Here is a tiny trained network, its code and every weight. The questions are about switching its units off for an input and a target symbol, where a switched-off unit gives its printed mean instead of its output.

import numpy as np


def w(rows, s, z=0):
    codes = np.array(rows[::2]) - 128.0
    scale = np.full(codes.shape[1], s)
    scale[-1] = z or s
    return codes * scale


def f(y):
    return y / 2 * (1 + np.tanh(0.7978845608 * (y + 0.044715 * y**3)))


def softmax(a):
    e = np.exp(a - a.max(-1, keepdims=True))
    return e / e.sum(-1, keepdims=True)


def log_softmax(a):
    a = a - a.max(-1, keepdims=True)
    return a - np.log(np.exp(a).sum(-1, keepdims=True))


def net(x, mask):
    ids = ['αζημτψ'.index(c) for c in x.split()]
    T = len(ids)
    res = E[ids] + P[:T]
    r = res
    for j in range(2):
        rows = slice(4 * j, 4 * j + 4)
        q, k, v = (r @ M[0][rows].T for M in (Q, K, V))
        z = softmax(np.where(np.tri(T) > 0, q @ k.T / 4**0.5, -1e9)) @ v
        o = O[0][rows]
        res = res + np.where(mask[j], z, o[:, -1]) @ o[:, :-1]
    y = f(res @ A[0][:, :-1].T + A[0][:, -1])
    res = res + np.where(mask[2:6], y, B[0][:, -1]) @ B[0][:, :-1]
    return log_softmax(res[-1] @ U[:, :-1].T + U[:, -1])


Q, K, V, O, A, B = {}, {}, {}, {}, {}, {}
E = w([
[143,107,146,142,64,104,183,166,115,62,135],'α',
[192,227,209,116,106,82,102,71,110,145,67],'ζ',
[133,135,76,113,97,41,151,98,190,114,160],'η',
[49,223,177,121,157,148,220,97,250,123,126],'μ',
[110,48,66,82,145,192,86,132,165,90,52],'τ',
[157,142,191,155,104,162,109,180,29,229,180],'ψ',
],0.02)
P = w([
[129,119,136,239,41,150,100,112,176,181,134],'0',
[148,170,93,197,115,153,188,172,97,189,91],'1',
[82,81,201,140,126,134,127,35,115,111,148],'2',
[105,105,142,176,197,57,132,157,82,190,82],'3',
[87,183,192,206,133,103,99,217,145,93,101],'4',
[199,121,93,155,235,161,64,149,192,104,185],'5',
[81,211,72,243,149,96,100,247,134,120,122],'6',
[230,128,58,193,109,209,61,121,215,80,195],'7',
[185,170,77,70,96,202,203,147,17,114,173],'8',
[130,44,198,84,54,138,185,53,76,136,132],'9',
[187,61,164,52,171,123,234,108,21,200,99],'10',
[116,120,189,8,184,63,182,165,23,132,125],'11',
[97,115,189,150,136,103,158,92,211,148,101],'12',
],0.012)
Q[0] = w([
[122,178,69,114,100,179,133,107,121,79,181],'H1',
[43,102,147,105,131,86,130,141,105,135,124],'H1',
[146,124,118,175,147,134,120,192,175,120,142],'H1',
[133,152,115,138,131,102,123,116,127,82,87],'H1',
[145,135,39,187,147,207,157,159,127,149,220],'H2',
[135,142,167,159,121,150,44,69,170,8,183],'H2',
[97,122,131,121,129,160,132,137,93,171,168],'H2',
[242,167,168,131,174,155,98,120,103,191,135],'H2',
],0.015)
K[0] = w([
[214,150,74,207,137,184,127,141,157,95,154],'H1',
[176,61,130,2,165,107,205,116,88,147,166],'H1',
[113,91,157,229,228,70,44,195,124,68,163],'H1',
[168,204,154,89,238,105,124,118,219,120,136],'H1',
[188,119,101,219,28,127,6,154,158,86,161],'H2',
[70,213,106,139,242,61,114,250,111,114,76],'H2',
[190,118,100,196,75,133,117,118,115,150,125],'H2',
[6,165,153,221,60,155,121,81,208,197,49],'H2',
],0.0093)
V[0] = w([
[130,102,81,117,131,141,175,114,164,156,149],'H1',
[155,142,110,156,93,122,55,81,124,118,165],'H1',
[123,149,139,119,150,120,150,78,144,138,204],'H1',
[136,61,96,170,111,111,114,218,81,130,146],'H1',
[142,251,149,127,117,70,112,102,122,187,191],'H2',
[154,128,197,186,134,118,194,193,91,114,203],'H2',
[163,117,93,122,63,1,154,97,175,41,109],'H2',
[190,171,157,122,140,110,81,105,33,142,97],'H2',
],0.0097)
O[0] = w([
[111,58,198,147,163,153,147,138,131,69,197,119],'H1',
[163,112,164,71,184,150,119,122,127,171,21,118],'H1',
[114,43,99,184,133,131,112,136,141,96,139,119],'H1',
[123,123,226,56,145,37,80,126,137,64,59,143],'H1',
[59,64,90,191,215,122,92,199,142,129,22,141],'H2',
[73,147,45,174,100,101,129,88,90,171,155,235],'H2',
[1,122,156,31,105,133,176,125,162,117,42,253],'H2',
[186,134,71,29,191,9,114,118,168,140,79,103],'H2',
],0.0098,0.0076)
A[0] = w([
[160,120,63,137,162,83,167,70,136,16,140,204],'N1',
[73,129,100,103,120,148,185,126,182,36,156,70],'N2',
[116,178,121,198,51,155,31,30,66,183,118,127],'N3',
[138,80,92,149,150,158,200,171,197,2,94,250],'N4',
],0.007,0.0021)
B[0] = w([
[83,166,188,123,161,147,124,52,77,124,68,177],'N1',
[175,13,120,167,115,172,13,152,131,99,112,251],'N2',
[176,100,82,5,159,167,176,159,113,137,107,193],'N3',
[179,179,126,128,136,44,213,140,205,218,137,206],'N4',
],0.011,0.014)
U = w([
[43,147,131,140,3,221,43,107,102,65,59,154],'α',
[132,239,104,20,107,167,236,124,165,157,133,161],'ζ',
[187,36,229,94,170,134,125,206,175,93,105,4],'η',
[224,117,78,144,56,186,122,182,99,185,163,53],'μ',
[217,181,232,118,95,191,115,117,155,124,134,164],'τ',
[190,194,201,218,143,237,105,97,67,146,14,187],'ψ',
],0.0038,0.0043)

Each question gives the input, a string of symbols that net reads in full, and the target symbol t.
The units are the heads (4 rows each of Q, K, V and O) and the neurons (one row each of A and B). Each row of codes is followed by its name. A weight is (code - 128) times the scale printed after its matrix; where a second scale follows, it is the last column's (O, A, B and U).
mask holds one flag per unit, heads first, then neurons. A switched-off unit (its flag False) gives its mean, the last column of its rows in O or B, instead of its output. The means were averaged over made-up inputs and are rounded, as every weight is.
A unit's drop is (log p(t) with every unit on - log p(t) with that unit switched off) / (log p(t) with every unit on - log p(t) with every unit switched off).
The circuit of an input: a set's keep is (log p(t) with only the set's units on - log p(t) with every unit switched off) / (log p(t) with every unit on - log p(t) with every unit switched off). Starting from all 6 units, units are removed one at a time, each time the one whose removal leaves the highest keep (on an exact tie, the one counted first), for as long as the keep stays at least 0.8.
units of the circuit, in order: the units of the circuit, biggest drop first
k most important neurons: the k neurons with the biggest drops, biggest first
heads that matter: for each layer, one digit per head in row order, 1 if its drop is at least 0.15 and else 0, layers parted by /
drop when u is switched off: that unit's drop, to one decimal
input μ η ζ α τ ζ η ζ τ μ μ ψ η, target ψ: units of the circuit, in order => (N1 H2)
input μ μ α η τ, target η: units of the circuit, in order => (N4 H2 N2)
input α α η μ α τ μ μ α, target μ: units of the circuit, in order => (H1)
input α μ η α η α ζ τ, target ζ: heads that matter => 00
input ζ α η η μ α η η, target η: units of the circuit, in order => (H2 N4 N2)
input η ψ η ζ α η α ψ τ ψ, target α: heads that matter => 01
input α ψ α η μ, target η: units of the circuit, in order => (N2 N4 H2)
input ψ ψ μ α ζ η, target ζ: units of the circuit, in order => (N2 H1)
input ψ α α η η α τ α α, target α: units of the circuit, in order => (H2 N2)
input ψ τ η α η α η τ ζ τ, target ζ: heads that matter => 01
input η τ ψ μ, target ψ: 2 most important neurons => (N1 N4)
input η η ζ μ α α α η η ψ α α ψ, target α: heads that matter => 01
input τ τ α η τ μ μ ζ, target μ: 2 most important neurons => (N3 N1)
input μ μ η α η ζ μ η, target μ: 2 most important neurons => (N4 N2)
input α ψ α ψ, target ζ: units of the circuit, in order => (N2 H2)
input τ α α ζ η μ, target η: units of the circuit, in order => (N2 H2 N4)
input α μ α τ α η ζ μ μ, target μ: units of the circuit, in order => (H1 N2)
input η ζ α α α τ, target α: heads that matter => 11
input μ ψ η η ζ ψ α η, target α: units of the circuit, in order => (H2 N4)
input α α μ α α τ τ ζ, target ζ: 3 most important neurons => (N3 N2 N1)
input μ α τ α ψ α τ α η α α τ, target α: units of the circuit, in order => (H2 N4 N3)
input ζ τ η τ, target η: units of the circuit, in order => (H2 N4 N2)
input τ α α α α μ, target α: 2 most important neurons => (N2 N4)
input ψ ζ η α, target η: 3 most important neurons => (N4 N2 N1)
input η α μ τ η α α μ α ζ, target μ: 3 most important neurons => (N3 N4 N1)
input α η α α α α η α, target η: units of the circuit, in order => (N4 H2 N2)
input μ α τ ψ ψ α ζ ζ α ψ α, target ψ: most important neuron => (N1)
input α ζ μ η ζ α α τ ζ α, target ζ: 2 most important neurons => (N2 N4)
input α α τ ζ η η μ α τ τ ψ ζ, target ζ: drop when H2 is switched off => -0.4
input α η α τ α μ α τ τ τ τ, target τ: drop when H1 is switched off => 0.0
